In the rows, zero is written as 128.
Here are made-up things, facts about them, and rows of numbers that follow some of those facts. Name the thing behind each unnamed row.

How the things are related:
σ: refers to; μ: points at; ψ: belongs to class
bagil {μ=lenu dabak, ψ=b}
batril {σ=skivus kluku, ψ=b}
beklolur {μ=droflum stakeklu, ψ=b}
bibral {σ=fodri, ψ=b}
biti {σ=skogul, ψ=a}
biva {σ=kluku, ψ=a}
borezer {μ=pofun troskol, ψ=a}
brilo {μ=fani brodar vogror, ψ=a}
brodar {μ=pofun geplun, ψ=a}
bronir {σ=biva, μ=rotrak, ψ=b}
bruzo {μ=goluk, ψ=a}
dabak {μ=drete troskol, ψ=b}
dadrel {μ=fani, ψ=a}
dapla {μ=traga zeflos vogror, ψ=a}
dasil {σ=flogros, ψ=a}
deklam {σ=klidrem, μ=zoflus, ψ=a}
disti {σ=plutes, μ=ridim grame zeflos, ψ=a}
dotrezes {μ=drete brilo, ψ=a}
dreklin {σ=kluku, μ=dadrel griker, ψ=a}
drelok {μ=lenu bibral, ψ=a}
drete {σ=vadidan, ψ=b}
dribi {μ=zifas, ψ=b}
drigrus {σ=gritris, ψ=a}
droflum {σ=zeskar flezer, ψ=b}
drogura {σ=goru, ψ=a}
druram {μ=lebu, ψ=b}
druru {σ=kluku, μ=tritro sturol, ψ=b}
dukli {σ=skogul kibubras, μ=goluk geplun, ψ=b}
fani {μ=viklel, ψ=a}
fatur {σ=kluku, ψ=a}
fegim {μ=troskol, ψ=a}
flabro {μ=flubu bibral, ψ=b}
flafla {μ=mibo gruma, ψ=a}
flaflagra {σ=pofun kluku, μ=fluna, ψ=b}
flestor {σ=gruzugri, ψ=b}
flezer {ψ=a}
flogros {σ=kluku, μ=pofun skivus gruma troskol, ψ=a}
flubir {σ=skogul, μ=fegim dadrel gudrin lipoklu viklel druram, ψ=a}
flubu {μ=kidripam, ψ=a}
flugrak {μ=klofli grobral geplun, ψ=a}
fluna {σ=vazi, μ=granin dotrezes, ψ=a}
fluvur {μ=rori griker, ψ=a}
fodri {μ=bronir, ψ=b}
fusku {μ=lepli, ψ=a}
ganar {σ=vazi kluku, μ=dreklin, ψ=a}
gani {ψ=b}
gasem {μ=dreklin kitra, ψ=a}
gavato {μ=ziskaplar retizuk dotrezes, ψ=b}
geplun {μ=goluk, ψ=a}
goluk {μ=kidripam, ψ=a}
goru {ψ=a}
goskodo {μ=lenu, ψ=a}
gralan {σ=skogul, ψ=b}
grame {ψ=a}
granin {σ=suplak nabe, μ=traza, ψ=b}
grasen {σ=kluku, μ=bruzo, ψ=b}
gretrunik {ψ=a}
grevetis {σ=grasen, ψ=b}
gribegros {μ=tritro batril fluvur zeflos deklam skada, ψ=a}
grifipe {σ=nabe, ψ=b}
griker {μ=goluk, ψ=b}
griklik {μ=goluk flafla, ψ=b}
grisek {μ=mibo dotrezes, ψ=a}
gritris {μ=traza bibral, ψ=a}
grobral {μ=skivus viklel, ψ=a}
grostoplol {μ=trubrim brodar, ψ=a}
grovul {σ=plutes, ψ=b}
grufal {σ=grovul, ψ=a}
gruma {ψ=a}
gruzugri {σ=tuflon, ψ=a}
gubovi {σ=flezer vadidan, μ=pofun kidripam, ψ=b}
gudom {σ=koske, μ=pofun, ψ=a}
gudrin {ψ=a}
kebes {μ=mibo rotrak zifas, ψ=a}
keklam {μ=druru, ψ=a}
kestafa {μ=vozeflek, ψ=a}
kibubras {ψ=a}
kidripam {σ=gruzugri skogul, μ=vozeflek, ψ=a}
kilegror {σ=druru, μ=grobral pofun, ψ=a}
kitra {μ=batril mibo, ψ=a}
klevun {μ=batril truso, ψ=b}
klezapur {σ=kebes bronir, μ=truso fluvur, ψ=b}
klidrem {ψ=a}
kliku {σ=kilegror, μ=fluna suplak zifil, ψ=a}
kliril {σ=flaflagra tiflem flestor kluku, μ=kidripam, ψ=b}
klofli {μ=skivus gruma, ψ=a}
kluku {ψ=a}
klukugrir {σ=vogror, μ=gudrin drelok kliku borezer, ψ=a}
koske {μ=drete, ψ=b}
koter {σ=grobral kluku, ψ=a}
lebu {μ=flogros, ψ=a}
lenu {μ=rotrak, ψ=a}
lepli {μ=skivus gubovi totruk, ψ=a}
lipoklu {μ=fluna, ψ=b}
lolan {μ=gani dadrel fodri pudrefe, ψ=a}
lubir {σ=stipler grovul kluku, μ=grobral flubu, ψ=a}
mebu {σ=kluku, μ=skada, ψ=a}
mibo {μ=pofun kidripam gruma, ψ=a}
mikler {σ=poklom kluku, ψ=a}
mirurus {μ=deklam, ψ=a}
mitrugrol {μ=grobral bruzo beklolur plelu, ψ=a}
mostul {σ=vazi kluku, ψ=a}
munun {σ=gruzugri, ψ=b}
nabe {σ=kluku, ψ=a}
neklizun {σ=koter kluku, ψ=b}
nodam {σ=vagrokar kibubras, μ=suplak, ψ=a}
noklom {σ=flezer grisek, μ=goluk trekek kestafa, ψ=a}
nupin {σ=biva drete, ψ=a}
palom {ψ=a}
pano {σ=kestafa, ψ=a}
plelu {σ=gani flezer klidrem, μ=flogros, ψ=b}
plutes {μ=vogror, ψ=a}
pofun {μ=viklel gruma, ψ=a}
poklom {μ=griklik, ψ=a}
pudrefe {σ=gruzugri vogror, ψ=a}
pugrim {μ=bruzo lebu, ψ=a}
rerivus {μ=klofli fani, ψ=a}
retizuk {σ=vazi, μ=dukli gudrin plutes, ψ=a}
ridim {μ=plutes, ψ=a}
rori {μ=vozeflek flubu sketros, ψ=b}
rotrak {μ=flabro gubovi, ψ=a}
rustem {σ=gruzugri zoflus, ψ=b}
saklis {σ=kluku, μ=mibo, ψ=a}
sili {σ=stidok, ψ=b}
skada {μ=traza, ψ=a}
skapu {σ=drigrus, μ=drete, ψ=a}
sketros {σ=gani gruzugri beklolur, μ=plutes troskol, ψ=a}
skivus {μ=goluk plutes, ψ=a}
skogul {σ=kluku, ψ=b}
skule {σ=grovul nabe, μ=rerivus borezer, ψ=a}
stakeklu {σ=gribegros, μ=kebes, ψ=b}
stakozu {μ=skivus vozeflek troskol, ψ=a}
stibro {σ=beklolur, ψ=a}
stidok {σ=kluku, ψ=b}
stipler {ψ=a}
stuplan {μ=geplun, ψ=a}
sturol {σ=flogros, μ=koske kestafa, ψ=a}
suplak {σ=gretrunik, μ=rori traza, ψ=a}
tegrem {σ=flaflagra, μ=dribi ridim, ψ=a}
temam {σ=drogura, μ=pofun gribegros rotrak dotrezes, ψ=a}
tezesus {μ=mirurus kilegror kebes, ψ=a}
tiflem {σ=nabe, ψ=a}
totruk {σ=drigrus, μ=fodri gruma, ψ=a}
traga {σ=goru, μ=skivus, ψ=b}
traza {μ=lebu, ψ=a}
trekek {σ=flestor sili kluku, μ=griker, ψ=a}
tritro {σ=kluku, μ=viklel, ψ=a}
troskol {σ=tritro, μ=pofun goluk, ψ=a}
trosos {μ=vagrokar griker flafla, ψ=b}
trubrim {μ=koske, ψ=a}
truso {μ=grufal gubovi trosos gritris druram, ψ=a}
tuflon {ψ=a}
tutipur {σ=skogul vazi, ψ=a}
vadidan {μ=mitrugrol kebes bronir, ψ=a}
vagrokar {μ=flogros, ψ=a}
vare {σ=kebes, ψ=a}
vazi {σ=kluku, ψ=a}
viklel {μ=kidripam vozeflek, ψ=a}
vogror {μ=mibo viklel, ψ=a}
vozeflek {ψ=b}
zaru {μ=temam ridim sketros plelu, ψ=a}
zeflos {μ=fani, ψ=a}
zeskar {σ=druru, ψ=a}
zeviplok {μ=gudrin fani, ψ=a}
zifas {μ=dabak, ψ=a}
zifil {μ=mostul zeviplok, ψ=b}
zigagri {μ=fluvur ganar, ψ=a}
ziskaplar {ψ=b}
ziski {σ=sili, ψ=b}
zoflus {μ=flubu troskol, ψ=a}
zubrikon {μ=brilo gruma, ψ=b}

Named rows:
bronir: [120 143 151 145 114 139 102 153  72 136 135 115 109 118 121 144 145 129
 147  87 118 123 133 121 122 150 138 138 134 123 147 145 139 125 147]
nupin: [128 149 145 142 118 135 116 124 111 141 133 129 119 138 132 138 135 123
 151 114 135 129 138 119 121 131 144 133 148 113 162 146 138 128 139]
dasil: [132 151 137 144 119 135 120 126 111 138 132 125 121 139 131 135 139 126
 154 119 134 128 138 119 119 132 149 137 150 118 158 147 137 129 140]
plelu: [116 148 166 154 119 143  96 152  80 137 132 113 104 118 122 143 139 133
 147  83 123 132 130 125 133 144 125 127 120 121 171 150 148 127 155]
grevetis: [121 148 152 148 114 137 108 150  73 128 135 111 106 120 120 138 138 129
 151  90 116 125 133 124 126 152 136 132 131 127 159 146 144 128 145]
suplak: [130 152 136 146 120 134 119 125 128 132 129 125 136 131 129 138 127 130
 157 124 137 139 141 117 116 133 138 132 144 120 170 144 137 135 141]
stakeklu: [115 140 158 161 127 143  95 149  87 140 134 106 110 120 133 141 153 144
 128  92 114 133 127 115 134 153 127 147 115 125 190 147 145 117 147]
flestor: [123 155 146 151 115 143 105 156  80 128 133 105 113 121 121 141 147 123
 152  89 122 129 132 128 121 151 133 133 126 126 154 148 140 129 153]
deklam: [125 154 147 146 125 140 109 129 120 143 130 127 124 135 136 141 134 128
 151 119 140 134 136 121 125 126 135 130 145 114 168 150 138 130 146]
mebu: [141 155 145 145 117 132 116 125 117 134 138 124 132 134 125 138 131 106
 162 130 147 152 142 118 117 135 154 135 150 122 163 145 143 135 137]
ganar: [139 151 136 144 115 139 118 127 111 137 135 128 125 139 125 137 134 120
 160 115 137 129 141 117 115 130 153 140 148 127 159 143 141 129 139]
gritris: [127 151 139 142 127 138 116 128 128 136 128 125 140 136 137 143 143 124
 147 129 143 141 138 115 118 136 138 141 158 114 151 146 132 133 140]
gribegros: [122 154 137 142 128 137 117 129 121 139 129 125 139 135 139 141 137 131
 152 131 136 129 137 121 121 132 141 136 158 119 154 148 132 132 136]
dapla: [128 155 145 145 133 134 114 136 109 140 132 127 132 133 136 136 137 130
 152 139 135 135 138 123 127 132 151 132 166 121 136 153 135 135 138]
flugrak: [127 157 144 146 131 137 112 134 112 140 134 125 135 135 139 139 140 124
 150 140 135 138 137 121 123 132 151 139 160 122 148 150 138 135 138]
lipoklu: [111 149 153 149 120 136 107 152  86 126 130 113 128 118 121 143 132 136
 152  97 122 132 134 122 128 152 122 128 137 126 156 147 142 132 142]
rerivus: [124 154 139 144 128 137 117 131 120 138 130 126 134 136 135 140 137 135
 150 128 136 129 138 120 124 132 142 135 157 119 152 148 133 132 139]
rotrak: [126 150 139 146 128 137 114 132 121 140 129 125 132 137 137 139 141 135
 146 126 136 131 138 119 123 132 144 138 154 119 157 148 134 129 141]
flafla: [127 153 140 146 127 138 114 132 119 140 131 125 134 134 138 140 138 130
 148 128 135 133 137 119 122 132 145 139 156 120 153 148 135 131 138]

Rows to name:
No name comes twice in this set of rows, the named rows included.
[123 149 135 144 125 140 117 127 121 139 126 127 132 138 136 139 138 139
 146 120 133 122 137 117 121 130 137 138 152 117 160 146 132 127 140] -> gruma
[133 159 140 149 122 137 114 131 110 137 135 120 135 140 130 136 139 119
 160 129 142 134 139 124 126 131 149 134 156 127 154 148 140 129 137] -> flubir
[119 148 135 143 122 136 121 123 127 135 125 127 137 138 135 140 132 142
 150 117 137 122 138 118 122 133 128 131 151 115 161 145 130 129 139] -> gudrin
[124 163 132 134 122 142 130 123  99 136 132 120 111 146 145 135 130 113
 157 115 119 107 134 126 118 130 149 144 151 117 176 144 137 134 121] -> sturol
[130 154 119 133 117 133 118 128 118 138 137 114 137 134 135 145 141 121
 158 130 137 124 136 125 107 135 149 143 148 115 142 146 121 126 141] -> kluku
[119 143 148 150 108 138 111 146  75 128 132 111 104 122 116 138 137 132
 152  78 118 123 134 121 121 151 130 132 122 126 169 142 144 124 146] -> batril
[129 150 137 137 118 134 117 124 115 141 134 124 124 136 134 140 136 121
 154 119 137 127 137 120 115 133 148 136 152 113 153 146 131 127 140] -> biva
[104 164 141 132 116 144 116 147  57 130 136 104 100 127 139 142 127 112
 162  87 102 101 128 133 120 146 132 140 129 122 176 144 142 133 123] -> druru
[145 151 110 142 113 164 115 148 119 142 118 143 126 141 115 148 141 145
 157  79 133  84 147 114 102 111 145 147 153 131 121 139 135 130 162] -> pudrefe
[100 145 147 147 117 134 117 146  84 124 123 111 116 123 125 139 134 153
 148  88 113 108 131 126 132 152 111 120 135 119 156 148 133 127 144] -> ziskaplar
[128 152 132 142 125 140 116 135 120 139 128 132 137 135 132 142 136 136
 152 122 135 121 141 117 116 127 146 139 159 123 145 145 134 133 139] -> dadrel
[123 150 143 147 130 134 115 131 110 141 130 123 124 136 140 134 144 141
 144 133 131 126 135 124 127 133 145 133 157 115 145 153 130 128 143] -> zifas

The same things again, as new rows of numbers:
Named rows:
klevun: [129 235 108 113 169 146 117 133  89 171  59 160 136 108 133 164 129 155
  69 143 178 134 143 104 140 168 111]
munun: [139 212 112  85 164 133  85 136 105 176  93 153  93  74  84 160 145 161
  85 162 170 136  94  85 151 175 117]
flestor: [141 198 116  86 163 141  77 130 103 175  98 148  92  64  83 162 149 155
  78 164 180 137  84  80 147 178 115]
flabro: [132 204  74 120 191 155 116 143  93 139  55 149 141 120 119 174 135 171
  70 131 163 136 105 102 154 170 117]
ziskaplar: [105 206 125  97 199 115 102 171 116 147  67 158 105  99  87 146 156 151
  86 127 154 131 131  93 181 178 124]
grame: [ 91 100 152 125 129 139  95 151 138 126 129 116 121 144 130 121 143  96
 157 116 142 135 131 135 125 138 138]
fegim: [103  99 148 142 133 147 105 141 129 108 108 116 127 154 156 106 138  98
 131 121 147 125 129 150 127 140 140]
stidok: [116 229  98 123 170 121 108 127 105 150  80 162  67  85  82 158 147 166
  98 128 153 165 120  81 120 149 110]
lepli: [115 110 136 151 119 158 106 123 124 114 106 112 139 152 172 117 122 105
 124 124 147 125 129 153 115 135 136]
totruk: [131 113 133 178 111 162 110 118 133 122 104 105 107 155 152 125 121 124
 137 147 126 118 121 164 108 147 131]
grovul: [125 240  90  97 167 126 117 137 127 185  84 152 107 104  70 147 159 161
 115 156 149 141 132 106 127 181 126]
kebes: [115 101 130 164 126 156  98 143 146 100  94  86 131 148 148 123 128 121
 121 113 115 120 117 152 143 143 145]
goru: [ 95 123 148 139 102 143  87 139 146 155 134 100 120 137 130 140 122 117
 162 116 134 142 136 136 130 129 144]
zoflus: [114  99 139 136 126 149 104 137 129 104 113 113 137 146 164 111 131 105
 127 117 156 128 114 158 126 137 145]
deklam: [118  95 136 144 121 141  99 137 132 113 121 114 105 152 136 111 140 111
 155 136 134 128 103 153 110 149 141]
borezer: [106 100 151 145 134 152 107 136 128 108 103 116 129 151 158 108 136  97
 125 123 146 120 134 149 121 147 137]
klukugrir: [135 142 142 155  83 149 102 106 136 136 109 107 117 130 169 103 111 109
 123 143 134 123 125 168 107 133 142]
poklom: [110 118 147 142 112 145 106 128 126 122 115 117 134 145 168 108 129  97
 131 119 154 129 137 155 121 131 142]
zaru: [120 139 153 149  98 144 110 113 128 129 101 109 139 139 184  98 115  99
 113 122 147 124 147 160 124 127 147]

Name these rows:
No name comes twice in this set of rows, the named rows included.
[145 195  71 140 193 152 115 147 100 132  62 148 104 122  94 177 143 191
  88 154 140 131  88 110 147 190 116] -> bronir
[126 190  77 126 197 160 108 155 103 140  58 143 131 122  98 184 140 179
  77 133 154 132 105  92 158 179 111] -> fodri
[121  48 137 106 140 146 100 161 131  90 122 132 101 148 136  98 161  93
 145 148 146 113  39 135 109 141 134] -> kidripam
[108  81 150 151 144 158 108 144 130  94 108 117 126 161 150 111 142  96
 129 125 145 115 131 145 127 156 128] -> mibo
[120 107 118 167 106 178  91 127 141 126 103  83 140 152 150 148 116 128
 127 118 125 126 118 140 124 132 136] -> drelok
[ 92 109 150 149 122 128 110 130 142 120 134 120  66 132 118 124 142 114
 161 126 126 138 116 129  92 119 135] -> mostul
[123 134 135 150 101 151 102 119 136 118  97  97 142 136 180 106 111 116
 112 119 141 129 130 157 126 124 150] -> tezesus
[126 238  90  90 161 132 102 133 126 182  81 156 111  98  73 144 163 155
 109 153 154 143 131  97 127 177 119] -> grifipe
[133 214  97  77 170 110 130 167  94 152  61 192 103 110 124 118 150 149
  87 154 163 126  71 105 126 162 122] -> dukli
[125 148 142 132  88 134 114 113 136 147 122 120 116 135 163  87 124 100
 144 140 147 135 128 173 100 127 156] -> disti
[142 208  88 126 182 138 112 148 112 135  52 145 103 106  99 154 143 181
  76 145 139 130  98 107 160 187 121] -> stakeklu

Now the same things, written a new way:
Some rows with their names:
trekek: [113  45 141 110 135 129  96 133 137 131 135 134]
griker: [138 138  90 197 128  91 157 109  89  70 146 140]
trosos: [135 140  72 172 126 101 119 100  95  90 133 161]
flafla: [122  90 124 103 119 152 113 151 119 128 137 109]
nodam: [127  95 141  86 117 121 149 111 125 159 123 102]
suplak: [139  98 150  90 115 109 152 113 119 171 130 108]
traza: [123  98 142 120 110 115 173 126 123 152 138  72]
pudrefe: [105 101 165 132 120 151 135 128 117 129 135 139]
vozeflek: [135 198 100 204 142  90 169 130  97  83 154 135]
fodri: [140 185  89 199 135 109 138 117 100  77 134 158]
zigagri: [126  63 117  93 104 147 120 120 124 149 121 104]
kliril: [137 153  93 172 149  85 103 103 117 103 133 204]
brodar: [121 148 134 106 129 143 121 151 137 159 135 106]
zeskar: [117 113 162  94 115 126 133 127 147  43 116 117]
zubrikon: [134 210  79 162 133 107 116 109 122 126 126 169]
druram: [134 155  87 184 125  84 166  97  97  97 137 139]
klezapur: [140 130  78 152 123  85 137  76  89  83 128 178]
skogul: [142 127 111 204 206 110 162 100  95 109 106 184]
bruzo: [117 102 135 114 124 156 118 157 122 108 137 103]

Name these rows:
No name comes twice in this set of rows, the named rows included.
[131 180  91 165 139  85 144 109  96  58 143 175] -> gubovi
[120  98 125  71 117 142  91 128 129 125 122 137] -> noklom
[122  50 148 117 156 107 111 140 164 162 137 121] -> tritro
[133  80 131  85 139 131  76 135 147 167 128 144] -> lubir
[128 157 149  86 123 136 130 135 147 137 116 127] -> skapu
[135 185  83 178 126  98 140 104 109 104 131 160] -> flabro
[120 142 141  75 140 125 124 137 139 161 118 117] -> retizuk
[144 186 113 192 167 128 175  97  72  88 109 170] -> gralan
[134 174  81 173 127  87 149  95 104 109 134 146] -> rori
[139 189 100 211 128 106 151 109 100  79 133 153] -> gani
[138 224  95 196 136 113 137 118 119  93 123 160] -> dribi
[170 183 112 174 125  65 164  78 105 147 133 165] -> granin
[141 124 110 218 163  83 117  99 155  79 121 181] -> stidok
[135 114 109 214 155  67 152 104 114  84 145 154] -> batril
[123 162 144 107 123 131 147 146 144 177 133  87] -> dotrezes

